Below is a small trained network, with its code and all its weights. Each question gives an input and a target symbol and asks what happens when units are switched off, that is, made to give their printed mean instead of their output.

import numpy as np


def w(rows, s, z=0):
    codes = np.array(rows[::2]) - 128.0
    scale = np.full(codes.shape[1], s)
    scale[-1] = z or s
    return codes * scale


def f(y):
    return np.maximum(y, 0)


def softmax(a):
    e = np.exp(a - a.max(-1, keepdims=True))
    return e / e.sum(-1, keepdims=True)


def log_softmax(a):
    a = a - a.max(-1, keepdims=True)
    return a - np.log(np.exp(a).sum(-1, keepdims=True))


def net(x, mask):
    ids = ['αβγεζθλμπτψω'.index(c) for c in x.split()]
    T = len(ids)
    res = E[ids] + P[:T]
    r = res
    for j in range(2):
        rows = slice(2 * j, 2 * j + 2)
        q, k, v = (r @ M[0][rows].T for M in (Q, K, V))
        z = softmax(np.where(np.tri(T) > 0, q @ k.T / 2**0.5, -1e9)) @ v
        o = O[0][rows]
        res = res + np.where(mask[j], z, o[:, -1]) @ o[:, :-1]
    y = f(res @ A[0][:, :-1].T + A[0][:, -1])
    res = res + np.where(mask[2:10], y, B[0][:, -1]) @ B[0][:, :-1]
    return log_softmax(res[-1] @ U[:, :-1].T + U[:, -1])


Q, K, V, O, A, B = {}, {}, {}, {}, {}, {}
E = w([
[96,69,120,180,65],'α',
[96,59,63,161,116],'β',
[145,142,127,126,101],'γ',
[139,112,102,122,180],'ε',
[142,241,129,153,110],'ζ',
[132,146,26,155,228],'θ',
[130,93,177,146,120],'λ',
[203,105,151,167,89],'μ',
[145,7,130,148,87],'π',
[194,113,167,83,115],'τ',
[80,32,86,47,49],'ψ',
[200,82,84,75,56],'ω',
],0.02)
P = w([
[48,57,253,238,206],'0',
[15,178,235,114,87],'1',
[32,177,224,86,58],'2',
[103,100,184,53,96],'3',
[141,74,198,62,116],'4',
[178,103,229,87,139],'5',
],0.0048)
Q[0] = w([
[108,84,91,88,130],'head 1',
[154,66,239,11,52],'head 1',
[74,205,24,145,215],'head 2',
[209,77,60,107,129],'head 2',
],0.011)
K[0] = w([
[57,190,9,69,88],'head 1',
[219,94,191,31,59],'head 1',
[2,240,138,226,224],'head 2',
[97,178,105,63,136],'head 2',
],0.0077)
V[0] = w([
[149,94,246,14,184],'head 1',
[60,129,154,214,73],'head 1',
[9,174,121,151,179],'head 2',
[90,79,91,57,106],'head 2',
],0.012)
O[0] = w([
[89,21,114,238,26,254],'head 1',
[234,51,167,131,215,83],'head 1',
[6,195,147,242,161,14],'head 2',
[2,49,142,48,108,197],'head 2',
],0.0087)
A[0] = w([
[113,99,175,167,153,7],'neuron 1',
[151,122,197,213,247,204],'neuron 2',
[111,173,114,188,112,239],'neuron 3',
[138,126,71,112,55,16],'neuron 4',
[169,95,92,68,163,209],'neuron 5',
[164,171,113,129,150,2],'neuron 6',
[108,58,115,116,106,90],'neuron 7',
[179,93,168,183,124,168],'neuron 8',
],0.011,0.0031)
B[0] = w([
[84,123,144,122,66,137],'neuron 1',
[124,152,204,130,121,168],'neuron 2',
[121,1,65,61,189,154],'neuron 3',
[171,177,157,127,178,213],'neuron 4',
[167,114,142,167,195,172],'neuron 5',
[116,148,112,159,49,142],'neuron 6',
[114,190,100,65,92,252],'neuron 7',
[119,172,60,202,147,187],'neuron 8',
],0.0094,0.023)
U = w([
[190,144,175,62,123,8],'α',
[149,114,205,106,123,83],'β',
[142,135,130,138,109,119],'γ',
[99,62,144,185,81,241],'ε',
[142,207,148,136,93,11],'ζ',
[99,193,73,113,150,214],'θ',
[188,107,91,158,137,163],'λ',
[147,222,54,148,32,109],'μ',
[145,150,130,126,105,40],'π',
[154,1,50,130,141,255],'τ',
[133,117,121,120,118,166],'ψ',
[92,112,152,88,79,96],'ω',
],0.0087,0.0049)

Each question gives the input, a string of symbols that net reads in full, and the target symbol t.
The units are the heads (2 rows each of Q, K, V and O) and the neurons (one row each of A and B). Each row of codes is followed by its name. A weight is (code - 128) times the scale printed after its matrix; where a second scale follows, it is the last column's (O, A, B and U).
mask holds one flag per unit, heads first, then neurons. A switched-off unit (its flag False) gives its mean, the last column of its rows in O or B, instead of its output. The means were averaged over made-up inputs and are rounded, as every weight is.
A unit's drop is (log p(t) with every unit on - log p(t) with that unit switched off) / (log p(t) with every unit on - log p(t) with every unit switched off).
The circuit of an input: a set's keep is (log p(t) with only the set's units on - log p(t) with every unit switched off) / (log p(t) with every unit on - log p(t) with every unit switched off). Starting from all 10 units, units are removed one at a time, each time the one whose removal leaves the highest keep (on an exact tie, the one counted first), for as long as the keep stays at least 0.8.
circuit, biggest first: the units of the circuit, biggest drop first
unit that matters most: the unit with the biggest drop
top k neurons: the k neurons with the biggest drops, biggest first
which heads matter: for each layer, one digit per head in row order, 1 if its drop is at least 0.15 and else 0, layers parted by /
input μ π λ, target τ: unit that matters most	head 1
input τ ψ π, target ω: which heads matter	01
input β τ γ π ω ψ, target α: circuit, biggest first	(head 2; neuron 4; neuron 7)
input θ π τ α π, target μ: top 3 neurons	(neuron 7; neuron 3; neuron 8)
input τ ζ θ τ μ ζ, target τ: which heads matter	01
input π θ λ, target τ: circuit, biggest first	(head 1; neuron 4)
input π λ α ψ λ, target ω: circuit, biggest first	(head 2; neuron 7)
input θ θ θ λ τ λ, target μ: circuit, biggest first	(head 1; head 2; neuron 7; neuron 8)
input λ θ μ γ, target λ: which heads matter	11
input π τ γ ω γ λ, target α: which heads matter	01
input τ α ω μ π, target α: which heads matter	11
input μ θ τ π λ, target μ: circuit, biggest first	(head 1; neuron 7; neuron 3; neuron 8)
input ζ ψ τ τ μ, target μ: top 2 neurons	(neuron 7; neuron 3)
input ε γ π μ, target τ: circuit, biggest first	(head 1; neuron 7; neuron 4)
input θ τ ω θ π ζ, target θ: circuit, biggest first	(neuron 3; head 2)
input ζ λ μ ψ π λ, target ω: circuit, biggest first	(head 2)
input π γ α, target τ: which heads matter	10
input α τ ε τ β α, target μ: circuit, biggest first	(head 1; neuron 7; head 2; neuron 3)
input θ γ μ, target λ: circuit, biggest first	(head 2; head 1; neuron 7; neuron 8)
input π β γ, target τ: which heads matter	10
input τ μ ζ, target τ: unit that matters most	neuron 3
input ε τ ε, target τ: top 2 neurons	(neuron 3; neuron 7)
input μ τ ψ, target ω: which heads matter	01
input μ μ θ β π μ, target τ: top 2 neurons	(neuron 2; neuron 5)
input τ τ ε, target τ: top 3 neurons	(neuron 7; neuron 2; neuron 3)
input ω γ τ ω α α, target α: top 3 neurons	(neuron 4; neuron 7; neuron 8)
input ψ τ τ θ α ψ, target ω: unit that matters most	head 2
input τ ψ ε γ, target ω: top 2 neurons	(neuron 8; neuron 5)
